Below are the code and all the weights of a small trained network. Each question names an input and a target symbol and asks about switching units off, where a switched-off unit gives its printed mean instead of its output.

import numpy as np


def w(rows, s, z=0):
    codes = np.array(rows[::2]) - 128.0
    scale = np.full(codes.shape[1], s)
    scale[-1] = z or s
    return codes * scale


def softmax(a):
    e = np.exp(a - a.max(-1, keepdims=True))
    return e / e.sum(-1, keepdims=True)


def log_softmax(a):
    a = a - a.max(-1, keepdims=True)
    return a - np.log(np.exp(a).sum(-1, keepdims=True))


def net(x, mask):
    ids = ['αβγδεζθλμξπτφψω'.index(c) for c in x.split()]
    T = len(ids)
    res = E[ids] + P[:T]
    u = 0
    for l in range(2):
        r = res
        for j in range(3):
            rows = slice(4 * j, 4 * j + 4)
            q, k, v = (r @ M[l][rows].T for M in (Q, K, V))
            z = softmax(np.where(np.tri(T) > 0, q @ k.T / 4**0.5, -1e9)) @ v
            o = O[l][rows]
            res = res + np.where(mask[u + j], z, o[:, -1]) @ o[:, :-1]
        u += 3
    return log_softmax(res[-1] @ U[:, :-1].T + U[:, -1])


Q, K, V, O = {}, {}, {}, {}
E = w([
[110,240,142,165,114,188,67,129],'α',
[147,81,91,92,82,160,185,178],'β',
[214,133,210,225,34,42,35,140],'γ',
[70,104,104,78,155,180,202,181],'δ',
[151,76,118,95,108,177,176,173],'ε',
[109,248,132,153,136,172,52,120],'ζ',
[113,252,126,161,126,165,68,116],'θ',
[153,87,253,237,244,92,213,32],'λ',
[161,74,121,102,105,178,173,170],'μ',
[182,212,169,56,62,52,165,47],'ξ',
[143,76,126,95,108,160,183,176],'π',
[204,207,38,72,160,61,60,184],'τ',
[109,107,89,126,109,173,204,184],'φ',
[76,84,65,226,221,61,50,173],'ψ',
[30,89,160,27,48,128,238,139],'ω',
],0.0068)
P = w([
[255,128,236,112,141,224,117,177],'0',
[174,142,148,137,137,179,135,147],'1',
[131,160,132,147,126,164,133,145],'2',
[104,161,121,145,124,151,137,138],'3',
[95,163,111,140,113,134,142,131],'4',
[81,156,108,133,113,115,137,136],'5',
[72,152,94,129,106,111,131,131],'6',
[69,153,96,130,93,99,130,130],'7',
[62,150,94,129,91,83,135,134],'8',
[57,139,78,121,84,72,132,125],'9',
[57,141,71,128,79,53,140,130],'10',
[60,136,67,119,79,46,137,129],'11',
[59,125,54,128,73,29,142,130],'12',
[61,139,69,125,87,50,135,128],'13',
],0.0046)
Q[0] = w([
[85,218,148,127,89,72,105,70],'L0H1',
[163,38,105,135,175,191,157,196],'L0H1',
[91,219,147,131,93,67,109,60],'L0H1',
[51,58,93,92,133,179,207,222],'L0H1',
[203,213,120,206,138,96,9,95],'L0H2',
[212,199,158,209,103,100,2,91],'L0H2',
[170,233,101,193,124,88,15,119],'L0H2',
[198,221,115,205,126,95,12,104],'L0H2',
[53,218,34,87,117,92,70,182],'L0H3',
[208,54,189,88,86,172,190,105],'L0H3',
[99,77,183,229,222,139,118,109],'L0H3',
[60,170,97,196,188,93,68,139],'L0H3',
],0.0073)
K[0] = w([
[76,159,202,37,24,41,194,53],'L0H1',
[167,90,45,208,222,207,70,199],'L0H1',
[83,161,208,45,27,45,182,54],'L0H1',
[104,58,52,126,168,209,153,198],'L0H1',
[246,184,110,242,138,54,1,101],'L0H2',
[248,164,169,244,113,64,12,95],'L0H2',
[223,178,76,239,129,32,11,103],'L0H2',
[246,177,101,247,128,47,3,103],'L0H2',
[111,147,38,82,123,19,52,185],'L0H3',
[168,159,209,102,98,248,200,86],'L0H3',
[48,18,198,236,224,162,153,124],'L0H3',
[73,61,80,187,180,20,59,173],'L0H3',
],0.0071)
V[0] = w([
[238,109,123,186,216,170,74,159],'L0H1',
[239,87,144,176,227,203,61,169],'L0H1',
[183,102,129,184,202,231,78,185],'L0H1',
[158,147,166,78,87,33,158,50],'L0H1',
[12,31,155,11,108,231,244,154],'L0H2',
[231,219,98,234,146,40,3,113],'L0H2',
[147,203,143,99,219,216,119,85],'L0H2',
[244,230,125,225,171,62,22,80],'L0H2',
[82,95,18,179,208,22,63,169],'L0H3',
[137,96,236,164,51,205,167,110],'L0H3',
[64,36,94,225,199,74,95,121],'L0H3',
[188,217,81,59,48,114,142,172],'L0H3',
],0.0055)
O[0] = w([
[207,10,123,134,160,163,165,192,81],'L0H1',
[210,16,124,151,170,187,139,184,84],'L0H1',
[163,37,112,173,168,210,141,189,109],'L0H1',
[161,186,169,76,112,57,122,77,121],'L0H1',
[140,62,85,160,121,157,254,134,253],'L0H2',
[114,188,163,102,135,107,2,124,11],'L0H2',
[203,222,107,95,226,250,157,85,108],'L0H2',
[127,199,177,97,145,115,4,113,6],'L0H2',
[76,132,76,104,202,48,32,167,101],'L0H3',
[157,69,221,203,65,183,194,95,132],'L0H3',
[83,92,138,189,225,48,69,133,83],'L0H3',
[132,175,65,71,26,148,144,161,170],'L0H3',
],0.0053,0.0047)
Q[1] = w([
[92,104,125,184,159,150,150,149],'L1H1',
[44,201,52,103,175,101,95,176],'L1H1',
[182,80,134,116,172,110,109,165],'L1H1',
[200,2,176,207,197,131,152,173],'L1H1',
[132,117,90,105,101,158,128,190],'L1H2',
[120,132,93,109,102,149,122,186],'L1H2',
[119,150,101,104,90,151,132,170],'L1H2',
[117,179,136,95,96,144,126,110],'L1H2',
[178,96,122,139,142,114,111,170],'L1H3',
[135,122,113,122,177,137,147,97],'L1H3',
[158,96,105,139,127,112,124,174],'L1H3',
[68,196,185,129,46,128,89,124],'L1H3',
],0.0069)
K[1] = w([
[81,96,123,193,169,212,168,154],'L1H1',
[63,106,33,109,157,54,130,162],'L1H1',
[172,153,157,131,209,186,79,166],'L1H1',
[150,140,186,168,181,210,123,148],'L1H1',
[175,98,83,120,86,197,148,201],'L1H2',
[164,39,17,117,40,226,196,253],'L1H2',
[145,112,46,92,33,178,190,157],'L1H2',
[116,132,116,118,83,113,146,96],'L1H2',
[218,159,147,124,241,151,90,135],'L1H3',
[172,97,53,114,240,216,194,178],'L1H3',
[166,164,120,98,214,122,111,111],'L1H3',
[74,108,169,173,28,86,113,128],'L1H3',
],0.0058)
V[1] = w([
[50,48,65,227,178,168,97,245],'L1H1',
[144,82,253,197,32,191,220,60],'L1H1',
[190,217,143,47,126,93,90,73],'L1H1',
[61,84,107,176,105,140,163,103],'L1H1',
[135,77,37,99,60,168,164,233],'L1H2',
[116,78,31,99,52,166,178,210],'L1H2',
[92,136,132,138,153,82,105,98],'L1H2',
[143,94,78,108,69,176,169,190],'L1H2',
[95,90,38,98,142,162,179,111],'L1H3',
[69,128,201,149,58,56,82,117],'L1H3',
[129,154,202,166,59,50,74,160],'L1H3',
[71,83,92,112,73,97,163,119],'L1H3',
],0.0048)
O[1] = w([
[29,89,160,228,218,142,58,218,126],'L1H1',
[115,133,153,243,37,146,156,13,221],'L1H1',
[194,122,139,3,108,112,162,134,81],'L1H1',
[45,198,113,214,136,148,87,46,160],'L1H1',
[100,114,49,120,49,165,131,205,241],'L1H2',
[107,129,51,125,47,169,135,184,252],'L1H2',
[112,157,160,129,160,89,104,58,71],'L1H2',
[124,112,70,119,54,174,149,193,230],'L1H2',
[92,211,61,104,220,115,135,95,177],'L1H3',
[112,90,165,149,20,138,42,131,83],'L1H3',
[124,51,178,167,5,114,70,167,81],'L1H3',
[74,171,72,134,125,85,53,108,162],'L1H3',
],0.0039,0.011)
U = w([
[206,14,112,161,85,195,190,170,179],'α',
[3,133,75,150,102,111,148,160,198],'β',
[133,65,223,170,43,100,40,137,201],'γ',
[139,94,134,119,145,100,128,111,8],'δ',
[137,97,135,122,145,101,124,108,17],'ε',
[176,146,170,120,162,186,119,133,99],'ζ',
[182,144,163,129,150,169,121,123,86],'θ',
[167,105,202,217,215,45,193,35,233],'λ',
[137,95,137,118,142,102,129,114,4],'μ',
[205,188,135,57,110,85,164,26,91],'ξ',
[113,173,140,139,137,158,77,118,89],'π',
[192,160,77,32,146,129,88,215,81],'τ',
[140,92,139,116,141,105,126,113,3],'φ',
[56,109,148,149,230,73,76,186,234],'ψ',
[80,220,121,179,137,182,36,54,44],'ω',
],0.0046,0.003)

Each question gives the input, a string of symbols that net reads in full, and the target symbol t.
The units are the heads (4 rows each of Q, K, V and O). Each row of codes is followed by its name. A weight is (code - 128) times the scale printed after its matrix; where a second scale follows, it is the last column's (O and U).
mask holds one flag per head, layer by layer. A switched-off head (its flag False) gives its mean, the last column of its rows in O, instead of its output. The means were averaged over made-up inputs and are rounded, as every weight is.
A unit's drop is (log p(t) with every unit on - log p(t) with that unit switched off) / (log p(t) with every unit on - log p(t) with every unit switched off).
The circuit of an input: a set's keep is (log p(t) with only the set's units on - log p(t) with every unit switched off) / (log p(t) with every unit on - log p(t) with every unit switched off). Starting from all 6 units, units are removed one at a time, each time the one whose removal leaves the highest keep (on an exact tie, the one counted first), for as long as the keep stays at least 0.8.
circuit, biggest first: the units of the circuit, biggest drop first
heads that matter: for each layer, one digit per head in row order, 1 if its drop is at least 0.15 and else 0, layers parted by /
input γ ζ ζ ω, target α: heads that matter	010 / 000
input ε φ τ β τ φ λ θ ω θ α τ φ θ, target τ: heads that matter	011 / 100
input ε γ ω τ ζ, target τ: heads that matter	011 / 100
input τ φ μ α δ δ ω ω δ λ τ ζ, target τ: circuit, biggest first	[L0H3; L1H1; L0H2]
input φ α δ θ τ ψ α ζ ψ, target ψ: heads that matter	001 / 100
input γ ψ θ, target ψ: circuit, biggest first	[L0H3; L1H1; L1H2]
input δ ω μ ζ δ τ γ γ φ δ γ γ ζ, target γ: heads that matter	010 / 001
input γ β ω τ τ ω β λ ω τ θ λ, target λ: circuit, biggest first	[L1H2; L0H2]
input φ τ α, target τ: circuit, biggest first	[L0H2; L1H1]
input θ ω λ θ, target ω: heads that matter	010 / 100
input γ ε ω, target α: heads that matter	011 / 000
input θ ε ω ξ δ, target α: circuit, biggest first	[L0H2; L0H1; L0H3]
input ω λ φ ω α ω ζ γ, target γ: circuit, biggest first	[L1H3; L0H2]
input ε φ δ ξ ζ, target ξ: heads that matter	110 / 100
input δ ω θ γ γ ξ, target ξ: heads that matter	100 / 110
input θ τ δ φ φ ξ θ γ δ θ, target γ: heads that matter	010 / 001
input ζ π ψ ψ δ, target α: heads that matter	110 / 001
input μ ω δ ω γ ζ ζ δ ζ, target γ: circuit, biggest first	[L0H2; L1H3]
input ξ ω φ ψ ε, target α: circuit, biggest first	[L0H2; L0H3; L0H1]
input λ ψ δ ω λ, target λ: circuit, biggest first	[L1H2; L0H3]
input ω φ λ λ φ β ξ μ ζ ξ θ, target ξ: heads that matter	100 / 100
input λ φ α ω ξ ζ α ψ β π, target α: circuit, biggest first	[L0H2; L1H3; L0H1]
input γ α δ ω δ ω δ ψ μ θ, target ψ: heads that matter	011 / 110
input ξ φ β ψ ε ω τ, target τ: circuit, biggest first	[L1H1; L0H3; L0H2]
input δ ψ ω τ α, target τ: circuit, biggest first	[L1H1; L0H3; L0H2]
input δ θ λ τ ξ δ α, target ξ: circuit, biggest first	[L1H1; L0H1; L0H2]
